Lof: [-45  32 -27 -26 -34 -11  35  -4  13 -38  22  20 -24  15  52  -4   2  34
  15 -16   7  -1  23  -9 -11  -3   9 -28  33 -23   9  -6  -7  36 -37  35
  40   5 -16 -25  -7  42  12]
Vugud: [  2   2 -23 -46  18  18 -17  39  37 -50   5  23  40  33  24 -45  11 -44
  -3  45 -31  12   9  45 -43  50  -2 -12 -15 -27 -35  10  -1  35   8 -37
  29  54  40  36 -21  -9  29]
gok: [ 22 -51  21  52 -19  34 -52 -56   8  -1 -27   3  -2  33 -46 -39  14 -17
 -15   9  16   5  44  46  31 -29  -8  -5 -19  28  54  -8  -4 -27   8 -12
 -20  30  25 -54  28  31 -40]
vano: [-56  52 -51 -52  34  21  22 -19  46  15 -32 -47 -40  -7 -13  35 -12 -28
   8 -24  26  29 -30  40 -19  51  53 -33 -51 -25 -53  46  -9  43 -22  -7
  13 -48 -40 -16  54  -6  25]
fam: [ 51  37 -31  25   8  13  23  29  32  22 -19 -32  25  33  24 -13  19 -12
 -21 -56 -26  -5  33   9  55 -36  32 -50  41  37 -52 -26  -3 -51 -11  11
 -10 -55 -20  26 -48 -18   9]
Kadoz: [ 51  39 -19 -38  49  -8  22  11 -51  10  35  44  -3 -30   9  31  46 -29
   4 -15 -23  20   2 -45  51 -16  55   6  30 -21  37  41 -17 -41  44 -50
 -34 -51  35 -21  -4  48 -42]
mib: [-40  38 -12 -29  36 -45  -9  20 -45 -13   3  36   2 -31  11 -30  19  20
 -46 -31  16 -29 -29 -42 -33  18 -10 -48  22  34 -26  31 -20  25  36  34
 -41   2 -20 -12  -2 -21 -27]
back: [-19  22  21  34 -52 -51  52 -56] => vano
q: [ 51  39 -19 -38  49  -8  22  11 -51  10  35  44  -3 -30   9  31  46 -29
   4 -15 -23  20   2 -45  51 -16  55   6  30 -21  37  41 -17 -41  44 -50
 -34 -51  35 -21  -4  48 -42] => Kadoz
back: [ 25 -32 -19  22] => fam

Kadoz: [ 60  -6 -38  16  -2]
vano: [  1  -4  16 -47   2]
Lof: [ -6  60 -38   0  46]
sug: [-5 -4 16 16 -2]
q: [  1  -4  16 -47   2] => vano
back: [ 16 -38  -6  60] => Kadoz
back: [-4 -5] => sug
q: [ -6  60 -38   0  46] => Lof

mib: [ 31   6  -8  -5  22 -31  13 -16 -19  17  23  26  -6 -17  12 -20  29 -10
 -13  -8]
sug: [-36 -27 -22   9 -34  48  16  -4  48  -9 -19 -28   4   8   8  33 -57  29
   4  12]
gok: [  9   6  17 -31  26   8 -25  20 -27 -50 -22 -23  -9  14  -6   6  -7   5
   2   8]
Bufi: [ -1   4  16 -19  14  13 -23  18 -16 -40 -22 -22  -5  14   8  -7  22   4
   5   6]
Lof: [ 14  11   3   6   8 -27   3  -6 -13  23  16  22   1  -8  -9 -10  14 -16
  -3  -8]
Kadoz: [  0   0 -11  17 -12 -12  15 -13  10  33  18  18   5 -10 -10   6 -17  -7
  -3  -6]
bupo: [ 12   8  -1   7   4 -22   7  -7  -6  24  18  20   1 -10  -7  -6   6 -11
  -3  -7]
Tigen: [ -9  -1 -10  25 -20  -8  16 -13  19  37  16  16   9  -8 -17  14 -29  -6
   0  -7]
ridov: [ -2  10   5  24 -11 -22   4  -9   2  37  18  22   9  -6 -27   3 -12 -18
   4 -10]
back: [16 16] => Tigen
q: [ 12   8  -1   7   4 -22   7  -7  -6  24  18  20   1 -10  -7  -6   6 -11
  -3  -7] => bupo
back: [ 33   8   8   4 -28 -19  -9] => sug
q: [ -1   4  16 -19  14  13 -23  18 -16 -40 -22 -22  -5  14   8  -7  22   4
   5   6] => Bufi
back: [ 6 -6 -7] => bupo

Bufi: [-15 -26 -14   0  -2 -14  -5   8  -8  14  42  22  17  10  12  62 -24   7
  30   3 -11 -12 -25 -14  -9   3   7   9 -26   2 -34   2   0  21  30  -4
  -3 -25   0  -6 -25 -13   3  -6 -20  -3  -3  14]
sug: [ 13 -20 -15   7  26  -3  14  27  22 -39  -2  16   0  12  -9 -15   1 -10
  -7   5  -8   8  -9 -26  -9  41   7   9 -26   2 -34   2   0  21  30  -4
  -3  -1   0  -6 -25 -13   3  -6 -20   4  -5 -10]
Vugud: [-15 -26 -14   0  -2 -14  -5   8  -8  14 -11 -12  17  10  12  62 -24   7
  30   3 -11 -12 -25 -14  -4   4 -34  26   7 -11  16 -28  -9  20 -26  -1
 -12 -13  -9  41  -7   4   6  21   4   5 -26  18]
q: [-15 -26 -14   0  -2 -14  -5   8  -8  14  42  22  17  10  12  62 -24   7
  30   3 -11 -12 -25 -14  -9   3   7   9 -26   2 -34   2   0  21  30  -4
  -3 -25   0  -6 -25 -13   3  -6 -20  -3  -3  14] => Bufi
q: [ 13 -20 -15   7  26  -3  14  27  22 -39  -2  16   0  12  -9 -15   1 -10
  -7   5  -8   8  -9 -26  -9  41   7   9 -26   2 -34   2   0  21  30  -4
  -3  -1   0  -6 -25 -13   3  -6 -20   4  -5 -10] => sug

Kadoz: [-15  16  13  24 -20 -19  50   4   7 -26]
mib: [-15  16  13  24 -20   6  50   4   7 -26]
Tigen: [-15  16  13  24 -20  33  10   5  31 -27]
back: [-19 -20] => Kadoz
back: [ 31   5  10  33 -20] => Tigen

Vugud: [  2  -9  15  50  -6 -26  10  -5  -1   5 -44  22   0  -8 -36  21 -37   4
   6 -14 -13  13  40   2 -19]
gok: [ 17  17  22   9  12 -21  26 -24 -34  -9 -56  10   3  12 -34  -4 -24   4
  29 -21  13  23 -14  13  -9]
Bufi: [-15 -26  -8  42 -19  -5 -17  20  35  16  14  12  -3 -21  -3  25 -12   0
 -24   8 -27 -11  58 -11 -10]
fam: [ -1  11 -13 -52   8  25  -8   4  -3  -6  40 -21   0  10  35 -22  36  -4
  -4  13  14 -11 -43  -2  19]
sug: [-13 -26  -6  45 -19  -7 -15  18  33  15  10  14  -3 -21  -5  26 -14   0
 -22   6 -27 -10  59 -10 -12]
Kadoz: [-18 -22 -20   7 -16  15 -26  25  39  13  49  -3  -4 -17  26  12  15  -3
 -30  19 -19 -22  32 -14   4]
Lof: [ -8 -22   2  53 -16 -17  -5   9  22  13 -14  19  -2 -18 -20  28 -27   2
 -12  -2 -24  -1  58  -6 -17]
Tigen: [ 10   5  21  34   3 -27  20 -17 -20  -2 -56  18   2   3 -40  10 -34   5
  20 -20   0  20  15   9 -16]
q: [-18 -22 -20   7 -16  15 -26  25  39  13  49  -3  -4 -17  26  12  15  -3
 -30  19 -19 -22  32 -14   4] => Kadoz
q: [ -8 -22   2  53 -16 -17  -5   9  22  13 -14  19  -2 -18 -20  28 -27   2
 -12  -2 -24  -1  58  -6 -17] => Lof

sug: [ -8  12  51 -11 -12 -20  25 -17  -8  15  18  22]
ridov: [ 12  -8 -20  51 -11 -12 -17  25  -8  15  51  22]
vano: [ 15  35  -8 -14  32   7   0  12 -35   6  18  19]
back: [51 15 -8] => ridov
succ: [0] => [12]
back: [-17  25 -20 -12 -11  51  12  -8] => sug
succ: [6] => [18]

Kadoz: [-22 -34  38 -30]
vano: [ 37 -25  -2 -40]
mib: [ -8  -1   5 -29]
bupo: [ 28 -25 -30  38]
gok: [-51 -34 -50  -5]
q: [ 28 -25 -30  38] => bupo
succ: [28] => [-25]
succ: [-50] => [-5]
q: [-22 -34  38 -30] => Kadoz
back: [-25  37] => vano

Lof: [  6   1  24 -14 -20 -51 -57 -17  -6 -28 -20  -3 -20  23  -5   9  45 -11
 -15   3  -3   2   1]
Tigen: [ -3 -17  23  23  -2  -4   9   4  13   7  -3  -2 -20 -10  -1  -4 -25  23
  -7   0  -4  11 -14]
fam: [  6  32 -41 -32   6  16 -11  -6 -23  -8   9   2  40  13   4   8  40 -42
  11   8   7 -20  21]
q: [  6  32 -41 -32   6  16 -11  -6 -23  -8   9   2  40  13   4   8  40 -42
  11   8   7 -20  21] => fam
succ: [-8] => [9]
succ: [-23] => [-8]
succ: [24] => [-14]
q: [  6   1  24 -14 -20 -51 -57 -17  -6 -28 -20  -3 -20  23  -5   9  45 -11
 -15   3  -3   2   1] => Lof

gok: [ -2   4  -4   2  -6   9 -10   8  10   5  16  -7  -4   0   7   0   7 -10
  -1 -16   1  -3   6   9  -5 -11   7  -4   8  13  14   1   9   6  13   0
 -21   2]
vano: [ 15  19  -2  20  -4  26  -3   5  -2  12 -11 -14 -18 -18  25  12   3 -18
   0   3   4 -23  -6   6 -12  -9 -40  -7  12   7  19 -14 -26  19  13   1
 -35  -8]
sug: [ 12   3   6   8  -1   9 -12  -8  -8  -6   5 -12 -10   4  -3   7   5   5
  10  14  -2   0  10  13  -2 -10   6  22  16 -15 -14   8  -5  19 -17  17
  -2  -2]
mib: [  9 -10  -1 -16   1  -3   6   1  -7   2 -45 -16  -3 -12   9   6  13 -18
   9 -21   0  10   2   0  -4 -17   2 -19   6   4  25  -1 -13  24  27   7
  14  17]
Lof: [ 12   3   6   8  -1   9 -12  -8  -8  -6   5 -12 -10   4  -3   7   5   5
  10  14  -2   0  10  13  -2 -11   5   2   6  -4  -5  -6   2   5  15   6
   8   0]
ridov: [ 15   4 -16  11  -9  -4 -10   1  -8   4  21  -6  -8   8  -4   3 -13  -2
 -13  -1  28  -7  14 -15  -5   6   4   4   7  -8  22  -4   5 -10   0   4
   7  10]
q: [ 12   3   6   8  -1   9 -12  -8  -8  -6   5 -12 -10   4  -3   7   5   5
  10  14  -2   0  10  13  -2 -11   5   2   6  -4  -5  -6   2   5  15   6
   8   0] => Lof
back: [  6  -3   1 -16  -1 -10   7] => gok
q: [ -2   4  -4   2  -6   9 -10   8  10   5  16  -7  -4   0   7   0   7 -10
  -1 -16   1  -3   6   9  -5 -11   7  -4   8  13  14   1   9   6  13   0
 -21   2] => gok

sug: [-29 -26   4  -9  -6]
gok: [ -7  36 -27  32  19]
Kadoz: [ 0 -5 12 -5  6]
ridov: [36 30 -5 -8  7]
fam: [ 9 44 41 28 33]
Tigen: [-8 45 10 44 36]
bupo: [ 14  27  45   6 -39]
Bufi: [ 6  6  8 -3 39]
vano: [-6 56 -2  5 49]
both bupo Tigen:  => [45]
succ: [8] => [-3]
succ: [4] => [-9]
succ: [-2] => [5]
both Tigen gok:  => [36]
succ: [9] => [44]
succ: [32] => [19]

vano: [ 39   7 -12 -29  43]
Kadoz: [19 47 10  7 -6]
Lof: [-12 -29   7  39   8]
back: [ 39   7 -29 -12] => Lof
succ: [10] => [7]
back: [-12   7  39] => vano

sug: [ -2   2  32  12  25  -5   6 -18   2]
Tigen: [ -6  -5  11  25  15  -8 -36 -21  32]
ridov: [ -4 -10  32   0  49  -5  24   1  -7]
Bufi: [ 49  -6  -9   2 -10  49  11  32  -8]
back: [-10   2] => Bufi
succ: [24] => [1]
q: [ 49  -6  -9   2 -10  49  11  32  -8] => Bufi
q: [ -6  -5  11  25  15  -8 -36 -21  32] => Tigen

vano: [ 14 -40 -21 -45  26]
gok: [-13  -9  21 -30 -22]
Vugud: [-34 -12 -15  59  27]
Tigen: [ 60  10 -37 -38  -3]
Kadoz: [-13  60 -17  33 -22]
ridov: [ 14 -40 -21 -45 -41]
back: [-38 -37] => Tigen
both Kadoz Tigen:  => [60]

Bufi: [-13  -3 -12  -7  22 -14  -2  40 -18 -11]
Tigen: [-11  14 -27 -12  -7  13 -47   0  11 -45]
bupo: [-13   0 -12  -7  22 -14  -2  40 -18 -11]
q: [-13   0 -12  -7  22 -14  -2  40 -18 -11] => bupo
q: [-11  14 -27 -12  -7  13 -47   0  11 -45] => Tigen
q: [-13  -3 -12  -7  22 -14  -2  40 -18 -11] => Bufi
succ: [14] => [-27]

bupo: [ 27   5  -7  14 -40  12  11 -14   3 -25 -39   1   8  -7   7 -30   6   5
  14 -33  33  13  13  31  31  19 -40 -13  17  26  12   2 -35 -18 -38  28
 -30]
sug: [ -8  -7   1  -9  -4  25  10   0   2   5  36 -38  34  17  16  26  38   7
  18 -16  -3  24 -32 -19   6 -15  24 -27 -24 -25  25 -31  32  29  32  -2
  34]
fam: [ -1  11 -26  17  13  -3 -17   1  -9  -6 -40  30 -13  51   8 -15 -11 -18
 -14  30  29 -16  15  -1   1  10 -14   6  25  -3  -6  31 -45  -3 -39   3
 -52]
Bufi: [ -1  11 -27  17  13  -3 -17   1  -9  -6 -40  30 -13  51   8 -15 -11 -18
 -14  30   6 -16  15  -1   1  10 -41   6  25  -3  -6  31 -15  35  11   2
 -18]
Lof: [ 35  39  -7  37   1  -6 -26 -24  42  31   8 -24  -6   2  -6  10  -4  36
 -15 -10 -19 -10 -11  19 -12 -16   3  -4  30  33  -6 -13  10   6  10 -26
  10]
mib: [ -8  -7   1  -9  -4  25  10   0   2   5  36 -38  34 -30  16  26  38   7
  18 -16  -3  24 -32 -19   6 -15  24 -27 -24  -7  25 -31  32  29  32  -2
  34]
q: [ -1  11 -26  17  13  -3 -17   1  -9  -6 -40  30 -13  51   8 -15 -11 -18
 -14  30  29 -16  15  -1   1  10 -14   6  25  -3  -6  31 -45  -3 -39   3
 -52] => fam
q: [ -1  11 -27  17  13  -3 -17   1  -9  -6 -40  30 -13  51   8 -15 -11 -18
 -14  30   6 -16  15  -1   1  10 -41   6  25  -3  -6  31 -15  35  11   2
 -18] => Bufi
succ: [37] => [1]

Kadoz: [ 5 15  0 15]
fam: [ 5 15  0 -9]
ridov: [ 5 15 47  8]
mib: [  5   5 -10  -9]
q: [ 5 15 47  8] => ridov
q: [ 5 15  0 15] => Kadoz
both Kadoz mib:  => [5]
q: [ 5 15  0 -9] => fam

